Below are the code and all the weights of a small trained network. Each question names an input and a target symbol and asks about switching units off, where a switched-off unit gives its printed mean instead of its output.

import numpy as np


def w(rows, s, z=0):
    codes = np.array(rows[::2]) - 128.0
    scale = np.full(codes.shape[1], s)
    scale[-1] = z or s
    return codes * scale


def norm(h):
    return h / np.sqrt((h * h).mean(-1, keepdims=True) + 1e-5)


def f(y):
    return np.maximum(y, 0)


def softmax(a):
    e = np.exp(a - a.max(-1, keepdims=True))
    return e / e.sum(-1, keepdims=True)


def log_softmax(a):
    a = a - a.max(-1, keepdims=True)
    return a - np.log(np.exp(a).sum(-1, keepdims=True))


def net(x, mask):
    ids = ['ΔΘΨαεζημφ'.index(c) for c in x.split()]
    T = len(ids)
    res = E[ids] + P[:T]
    u = 0
    for l in range(3):
        r = norm(res)
        for j in range(2):
            rows = slice(3 * j, 3 * j + 3)
            q, k, v = (r @ M[l][rows].T for M in (Q, K, V))
            z = softmax(np.where(np.tri(T) > 0, q @ k.T / 3**0.5, -1e9)) @ v
            o = O[l][rows]
            res = res + np.where(mask[u + j], z, o[:, -1]) @ o[:, :-1]
        u += 2
        y = f(norm(res) @ A[l][:, :-1].T + A[l][:, -1])
        res = res + np.where(mask[u : u + 4], y, B[l][:, -1]) @ B[l][:, :-1]
        u += 4
    return log_softmax(norm(res)[-1] @ U[:, :-1].T + U[:, -1])


Q, K, V, O, A, B = {}, {}, {}, {}, {}, {}
E = w([
[76,107,104,56,165,128,133,134],'Δ',
[101,67,78,174,135,164,9,90],'Θ',
[152,100,106,126,180,182,145,128],'Ψ',
[145,125,175,147,183,84,116,109],'α',
[175,156,114,177,157,124,88,156],'ε',
[138,42,131,112,143,122,143,157],'ζ',
[157,153,98,76,161,141,126,72],'η',
[146,190,130,105,157,134,141,190],'μ',
[105,151,150,156,197,158,167,110],'φ',
],0.013)
P = w([
[156,123,228,75,137,238,28,136],'0',
[143,115,209,80,168,195,47,149],'1',
[143,111,169,91,178,182,59,145],'2',
[148,109,147,92,190,167,71,146],'3',
[148,106,136,103,194,156,87,147],'4',
[141,110,119,107,188,143,98,141],'5',
[152,114,106,111,187,131,111,140],'6',
[152,110,97,118,180,120,124,143],'7',
[151,112,87,132,176,104,136,140],'8',
[156,116,73,145,170,92,146,137],'9',
[158,114,63,149,162,81,162,137],'10',
[160,111,45,159,155,71,174,134],'11',
[168,105,2,158,206,37,182,148],'12',
],0.0068)
Q[0] = w([
[116,132,137,202,180,193,176,104],'0.h0',
[176,159,168,123,32,89,106,152],'0.h0',
[170,146,74,108,210,119,111,84],'0.h0',
[155,96,174,145,36,206,190,118],'0.h1',
[146,104,69,156,193,171,116,238],'0.h1',
[245,102,119,97,125,118,117,115],'0.h1',
],0.012)
K[0] = w([
[102,137,82,112,48,38,113,114],'0.h0',
[95,96,173,90,156,236,47,154],'0.h0',
[143,114,55,168,132,88,246,174],'0.h0',
[100,111,234,64,161,164,18,92],'0.h1',
[168,107,95,137,165,36,242,43],'0.h1',
[33,135,95,137,115,112,168,119],'0.h1',
],0.011)
V[0] = w([
[96,118,67,116,150,38,174,183],'0.h0',
[133,7,171,106,161,110,147,42],'0.h0',
[42,141,91,90,142,209,129,143],'0.h0',
[60,166,142,192,166,130,208,75],'0.h1',
[209,131,61,141,103,157,202,111],'0.h1',
[122,179,98,69,128,57,100,35],'0.h1',
],0.015)
O[0] = w([
[162,181,111,182,13,98,111,128,126],'0.h0',
[67,180,93,140,188,60,147,2,190],'0.h0',
[97,80,122,221,204,80,140,168,177],'0.h0',
[144,104,75,168,191,208,166,63,1],'0.h1',
[89,17,143,95,69,104,182,105,108],'0.h1',
[17,170,71,124,108,194,144,168,44],'0.h1',
],0.0089,0.0069)
A[0] = w([
[159,113,116,35,143,129,164,120,255],'0.n0',
[193,141,179,129,134,139,170,97,195],'0.n1',
[111,82,114,141,116,151,34,77,167],'0.n2',
[146,184,165,125,144,126,253,177,64],'0.n3',
],0.019,0.0039)
B[0] = w([
[97,109,57,62,150,143,104,147,236],'0.n0',
[185,134,128,117,175,84,107,144,210],'0.n1',
[129,118,98,124,123,129,7,141,254],'0.n2',
[187,155,91,82,164,84,129,60,143],'0.n3',
],0.012,0.0065)
Q[1] = w([
[138,112,146,139,186,71,52,120],'1.h0',
[132,144,59,97,174,96,141,40],'1.h0',
[49,109,158,140,143,234,90,7],'1.h0',
[167,134,60,117,142,91,137,158],'1.h1',
[128,116,119,100,126,116,101,123],'1.h1',
[137,144,72,113,148,96,139,170],'1.h1',
],0.017)
K[1] = w([
[216,76,89,63,173,190,109,132],'1.h0',
[237,198,120,90,169,28,136,108],'1.h0',
[81,167,27,6,186,31,142,48],'1.h0',
[160,100,88,178,69,131,137,91],'1.h1',
[100,134,119,149,78,100,152,134],'1.h1',
[155,123,47,146,96,152,127,102],'1.h1',
],0.013)
V[1] = w([
[136,129,135,127,132,129,131,124],'1.h0',
[118,117,145,132,135,135,122,111],'1.h0',
[107,91,171,99,130,161,89,94],'1.h0',
[143,150,150,105,145,132,179,130],'1.h1',
[113,161,141,112,147,127,182,115],'1.h1',
[99,79,74,181,84,125,3,121],'1.h1',
],0.013)
O[1] = w([
[121,135,119,129,129,136,136,135,132],'1.h0',
[111,130,121,142,147,129,138,120,120],'1.h0',
[77,145,95,192,143,102,146,138,151],'1.h0',
[107,126,166,134,102,152,86,92,74],'1.h1',
[125,86,181,125,102,152,87,108,63],'1.h1',
[191,142,15,122,209,51,253,229,255],'1.h1',
],0.006,0.01)
A[1] = w([
[74,116,228,159,122,166,42,103,8],'1.n0',
[90,205,195,48,106,84,152,167,234],'1.n1',
[171,89,140,131,114,189,123,202,25],'1.n2',
[187,252,190,206,141,179,138,114,64],'1.n3',
],0.013,0.0011)
B[1] = w([
[135,187,94,174,123,63,183,182,151],'1.n0',
[77,138,124,80,109,71,151,242,239],'1.n1',
[75,113,69,159,254,122,143,118,253],'1.n2',
[189,225,38,147,100,173,89,116,152],'1.n3',
],0.0078,0.0044)
Q[2] = w([
[43,76,1,139,131,220,103,180],'2.h0',
[252,138,158,21,70,186,190,147],'2.h0',
[223,181,70,243,128,49,106,197],'2.h0',
[118,79,86,112,118,115,78,133],'2.h1',
[89,135,177,136,115,139,99,126],'2.h1',
[88,122,199,143,83,159,118,112],'2.h1',
],0.0095)
K[2] = w([
[84,66,10,151,178,123,149,148],'2.h0',
[160,145,152,133,77,215,103,94],'2.h0',
[174,126,62,159,39,77,181,129],'2.h0',
[151,118,135,126,67,142,149,116],'2.h1',
[115,141,180,108,131,142,119,121],'2.h1',
[105,145,203,116,178,130,109,153],'2.h1',
],0.014)
V[2] = w([
[145,121,115,128,128,134,151,111],'2.h0',
[128,92,130,97,47,98,94,149],'2.h0',
[160,191,130,115,162,136,237,128],'2.h0',
[143,178,161,112,193,157,246,166],'2.h1',
[139,117,114,32,173,132,197,123],'2.h1',
[156,186,180,85,214,68,218,134],'2.h1',
],0.014)
O[2] = w([
[125,118,133,116,138,133,106,116,112],'2.h0',
[151,174,178,142,164,145,97,128,89],'2.h0',
[83,108,136,74,138,150,137,113,149],'2.h0',
[174,113,107,150,32,124,137,67,137],'2.h1',
[102,140,177,161,56,134,125,101,202],'2.h1',
[144,127,125,142,7,185,165,83,252],'2.h1',
],0.011)
A[2] = w([
[153,133,92,161,34,150,155,112,129],'2.n0',
[92,47,118,179,140,247,161,191,188],'2.n1',
[128,88,71,159,65,121,23,125,162],'2.n2',
[170,150,200,115,141,236,228,72,5],'2.n3',
],0.016,0.0022)
B[2] = w([
[112,103,155,172,171,157,10,152,220],'2.n0',
[162,242,152,163,115,162,231,96,168],'2.n1',
[134,106,176,120,40,177,190,97,250],'2.n2',
[118,60,35,56,184,36,191,202,135],'2.n3',
],0.011)
U = w([
[101,141,105,224,162,115,54,159,250],'Δ',
[127,153,60,126,244,83,152,168,164],'Θ',
[119,8,187,116,112,51,126,87,45],'Ψ',
[77,202,85,49,124,205,96,66,25],'α',
[178,97,134,17,96,203,101,196,41],'ε',
[166,222,155,91,99,59,89,45,31],'ζ',
[2,148,139,142,86,145,165,136,228],'η',
[204,152,198,134,99,172,159,191,162],'μ',
[172,70,126,126,185,200,170,24,170],'φ',
],0.0079,0.0021)

Each question gives the input, a string of symbols that net reads in full, and the target symbol t.
The units are the heads (3 rows each of Q, K, V and O) and the neurons (one row each of A and B). Each row of codes is followed by its name. A weight is (code - 128) times the scale printed after its matrix; where a second scale follows, it is the last column's (O, A, B and U).
mask holds one flag per unit, layer by layer, with each layer's heads first. A switched-off unit (its flag False) gives its mean, the last column of its rows in O or B, instead of its output. The means were averaged over made-up inputs and are rounded, as every weight is.
A unit's drop is (log p(t) with every unit on - log p(t) with that unit switched off) / (log p(t) with every unit on - log p(t) with every unit switched off).
The circuit of an input: a set's keep is (log p(t) with only the set's units on - log p(t) with every unit switched off) / (log p(t) with every unit on - log p(t) with every unit switched off). Starting from the 12 units with the biggest drops (on a tie, the unit counted first), units are removed one at a time, each time the one whose removal leaves the highest keep (on an exact tie, the one counted first), for as long as the keep stays at least 0.8.
circuit, biggest first: the units of the circuit, biggest drop first
most important unit: the unit with the biggest drop
top k neurons: the k neurons with the biggest drops, biggest first
k most important neurons of layer l: the k neurons of layer l with the biggest drops, biggest first
heads that matter: for each layer, one digit per head in row order, 1 if its drop is at least 0.15 and else 0, layers parted by /
drop when u is switched off: that unit's drop, to one decimal
input Ψ ε μ Θ ζ ε, target ζ: heads that matter -> 11 / 00 / 00
input η η α Δ φ Θ, target φ: most important unit -> 0.h1
input α α α Ψ ε α φ Ψ ζ Θ η Δ, target η: heads that matter -> 11 / 00 / 00
input Θ ε φ Θ ε, target Θ: top 4 neurons -> [0.n2; 0.n1; 2.n2; 1.n2]
input Θ ζ μ α η Ψ Θ η Ψ, target η: heads that matter -> 01 / 00 / 00
input Δ Θ Ψ Θ φ Θ Θ, target Θ: heads that matter -> 00 / 01 / 01
input φ Δ Θ Δ, target Θ: heads that matter -> 00 / 01 / 00
input ζ Θ Ψ Θ Θ μ Θ, target μ: circuit, biggest first -> [0.h0; 2.n1]
input μ μ Δ Θ ε Θ, target ε: top 3 neurons -> [0.n2; 2.n2; 2.n0]
input Ψ Θ φ, target Θ: heads that matter -> 01 / 00 / 00
input η Δ Θ ε Θ ε, target ε: heads that matter -> 11 / 00 / 00
input φ Θ Θ ζ, target Θ: top 2 neurons -> [0.n2; 2.n2]
input μ η Δ η, target Δ: top 3 neurons -> [2.n0; 0.n2; 0.n0]
input Δ φ Ψ Ψ α Θ μ μ Δ ε, target μ: most important unit -> 0.h0
input α Δ Θ ε Θ ε Δ φ α Ψ φ Ψ Θ, target Ψ: heads that matter -> 11 / 00 / 01
input ζ Θ φ ζ Δ Θ ε Ψ η α, target η: heads that matter -> 01 / 00 / 01
input ε Θ Δ Ψ, target Δ: heads that matter -> 11 / 00 / 01
input Δ Δ μ Θ η Θ, target η: heads that matter -> 01 / 00 / 00
input Θ Δ Ψ ε Δ η ε Δ Θ Θ, target Θ: circuit, biggest first -> [0.h0; 2.h1]
input Θ Ψ Ψ Δ Δ φ Θ Θ ε Ψ, target ε: top neuron -> [0.n0]
input ε η Θ ζ, target Θ: heads that matter -> 00 / 01 / 00
input Ψ Ψ Δ Δ, target Δ: top 3 neurons -> [0.n2; 2.n0; 0.n0]
input α φ φ Ψ Θ, target φ: top 3 neurons -> [2.n2; 2.n0; 1.n1]
input Θ Θ η φ η η μ, target η: 2 most important neurons of layer 0 -> [0.n2; 0.n1]
input Θ Δ α Δ Δ Δ, target Δ: top 2 neurons -> [2.n0; 0.n0]
input Θ μ μ Δ, target μ: drop when 2.n1 is switched off -> 0.2
input ε Θ ε α η, target η: drop when 1.n2 is switched off -> 0.0
input ζ Δ Ψ Θ Θ μ Θ Δ Δ Θ Δ ζ Δ, target ζ: drop when 2.h0 is switched off -> 0.1
